Each row is followed by its group and then its class within the group.
[ -7.3   2.0  -3.3   0.6  -7.0   2.5  -4.2  10.4  18.2  -8.5   4.3  -2.6
   8.4   0.2  24.2  -2.8  -9.5  -2.8  -1.9   5.1 -44.4   3.5  20.8 -15.0
  15.2  -1.5  10.6  -0.2  -5.5  -7.0   2.7   7.2   5.0  13.2   6.0  -1.0
   0.2  -6.7   0.8 -32.3  -0.9   6.2   2.6   3.3 -17.0   0.0 -16.8   8.1
  11.4   9.3   0.4   6.5   2.3  12.4   3.0  -5.7  -2.7] -> Cm:CJ
[  2.0  11.3  -0.3  25.1  13.2  -7.3 -10.9  20.5  26.7  16.1 -10.6  20.5
  -1.8   8.8  11.6  14.4  -4.7  -6.7 -33.0  -2.4 -79.1   3.2   7.1  -7.2
  17.3   8.4   5.1 -14.3  -6.5  28.1  -5.9   0.6   1.3  47.0   4.9 -30.0
  21.0   3.7   5.7 -26.5  -1.4 -46.1  -3.6 -10.9  -8.0  22.3   1.3   1.8
   6.8   8.0   8.2   5.9  -6.0   0.8  12.4 -20.7   2.1] -> PC:JM
[  3.0   8.2   0.5   0.9  11.7   1.7 -20.4  12.7  13.8   8.1  -4.0  13.9
   1.5   5.3  14.7   5.6 -13.4   9.5 -28.0   3.6 -44.2  -4.0  21.5  -6.4
  15.4   9.4  12.4  -7.2  -5.2   3.4  -4.7  -5.0  -4.3  34.3   4.8 -15.3
  14.5   8.5  -2.5 -17.4  -1.0 -19.0  -8.2   5.2   2.8   6.6  -2.4  -1.5
  14.4  10.2   1.0   0.5  -6.2  15.1   9.5 -19.9   2.9] -> PC:JM
[ -8.1   2.4  -0.9 -13.9   3.7  -4.9   6.4   0.8  -3.1  -4.5 -19.5   5.0
   0.5 -24.8   1.8  -9.3  -8.9  14.5  -0.8   1.4  23.5 -18.6  63.0 -14.6
  30.6   8.9  19.8   1.4 -18.8 -19.4  -8.2  -9.5 -10.9  34.2   7.7  20.0
  17.6   2.7  -0.8  -1.0   6.2 -21.3 -10.4   5.1   0.8  -2.9 -10.9   7.6
  -6.8  -1.6 -31.3  10.5 -23.4   8.0  -0.9 -19.3   6.1] -> ZC:LZ
[ 19.0  17.6   2.3 -11.9  16.4  10.6 -37.4  -2.6  14.5  14.0   8.9   5.1
   3.2  15.2  28.9  -7.1 -14.6   9.3  12.2   5.9 -17.9  -9.7  26.8  -4.5
  23.7   2.5  16.2  -5.4  -4.3 -15.9  -9.5 -17.2 -10.7  66.8 -19.9  -3.7
  13.6   1.0   4.4  10.6   3.2 -30.7 -18.7  -3.8  -8.5 -10.0  -2.4   3.6
   5.4   4.5 -32.8   6.0  -0.9   0.2  12.4 -39.8   7.8] -> PC:HB
[ 13.3  15.1   4.4   1.0  34.0   9.1 -42.2   8.3  20.9  13.0   0.1  13.3
  -8.0   7.5   4.1   8.2 -19.7   0.4 -25.8   5.4 -41.5 -12.8  23.0  -3.8
   7.2  13.1   7.8 -12.2  -5.5   8.9 -11.7 -14.4 -16.4  75.2  -7.3 -24.8
  24.6  -2.0  -0.1  16.6  -2.1 -59.1 -17.8 -11.2  -5.4   8.0   9.8 -16.0
   0.5   2.2 -18.6   6.1  -8.1  -1.1  27.4 -45.2   7.5] -> PC:LG
[ -5.9  -4.7  -0.6  -3.1   3.6  -3.2  13.2   7.6  -4.1   3.8 -19.5   7.1
   0.0 -19.3   4.8 -12.1  -4.0   8.4 -16.2  -2.1  11.1 -11.5  32.7  -2.1
  17.9  12.9  17.3 -11.2 -13.4  -3.8  -7.1  -2.4  -6.3   7.7   3.0   6.9
  24.1   6.4  -6.1   3.1   5.5 -22.6  -9.2  -3.1  15.6   6.7 -12.3   5.2
  -4.7  -5.7 -19.4   6.2 -17.6   1.3  -3.4  -6.8   2.8] -> ZC:BH
[-20.7  -1.9  -4.8  -4.4 -15.2   4.4   9.7  12.3   9.2   0.5  15.3 -23.5
   7.1  -3.1  33.9  -6.6 -14.0   3.5 -11.5   0.5 -34.1   5.1  37.9 -16.5
   9.7   3.1  20.4  -2.9  -0.7 -21.5  -0.3 -11.9  -2.3  -9.5   2.7   1.4
   4.9   8.0 -10.5 -67.2  -4.3  45.2  -1.3   8.8   0.1  -3.8 -29.6  18.9
  13.1   5.9  -1.3  -1.8  -0.1  23.1  -7.0   2.0   7.4] -> Cm:DZ
[ -9.0   0.4  -8.6   0.2   5.3   6.1   7.6  -4.6   5.7   2.3  -2.7  -5.9
  -4.9 -12.6  -3.5 -23.5 -10.3   6.2 -21.9   3.7  21.3  -0.3  53.4  -7.8
  24.1  24.0  23.3 -13.0  -3.5   0.1 -12.5 -21.7 -37.9  17.9 -12.6   8.5
  13.9   0.8  32.1 -31.4  -1.4  11.7  -9.1   0.7 -15.2  -5.3 -13.6  15.1
  -5.0   3.8 -12.5   2.2 -13.5   9.4  -7.6 -11.5   1.2] -> ZC:LZ
[-21.1   9.7  -2.0   8.6 -10.9  -7.8  25.8  19.4  21.2  -8.3  -8.7  -1.7
  23.1 -18.8  28.4   0.5 -36.6  -8.3 -17.3  -8.3 -43.5  -8.0  46.4 -20.5
  17.4  20.2  13.1  -6.0  -4.3   4.8   5.7  -0.1   0.1  13.1  13.9   6.0
  -2.1   4.6  -3.8 -36.7  -2.1 -10.9   7.4   5.2 -25.1  -4.6 -25.7   6.2
   5.2   9.5   5.7   8.1 -13.5  16.3   6.7   7.4   5.2] -> Cm:DZ
[-16.1  15.0  -2.1   2.3 -15.7  -4.0  -1.3  24.5  23.2  -8.8   9.5 -11.5
   0.1   0.4  46.3 -11.6 -11.7  -7.2  -9.0   4.6 -63.9   8.3  23.6 -22.0
  17.8   3.3   4.3  -5.8  -2.8 -13.9   4.7   8.8  14.0  -0.6  25.0  -3.9
   0.7   4.1  -8.2 -66.9  -5.5  19.5  16.1  12.5 -17.3  -2.7 -28.0  11.6
  11.1   9.5  15.7  -0.7  -2.0  17.2   0.4   0.0   0.2] -> Cm:CJ
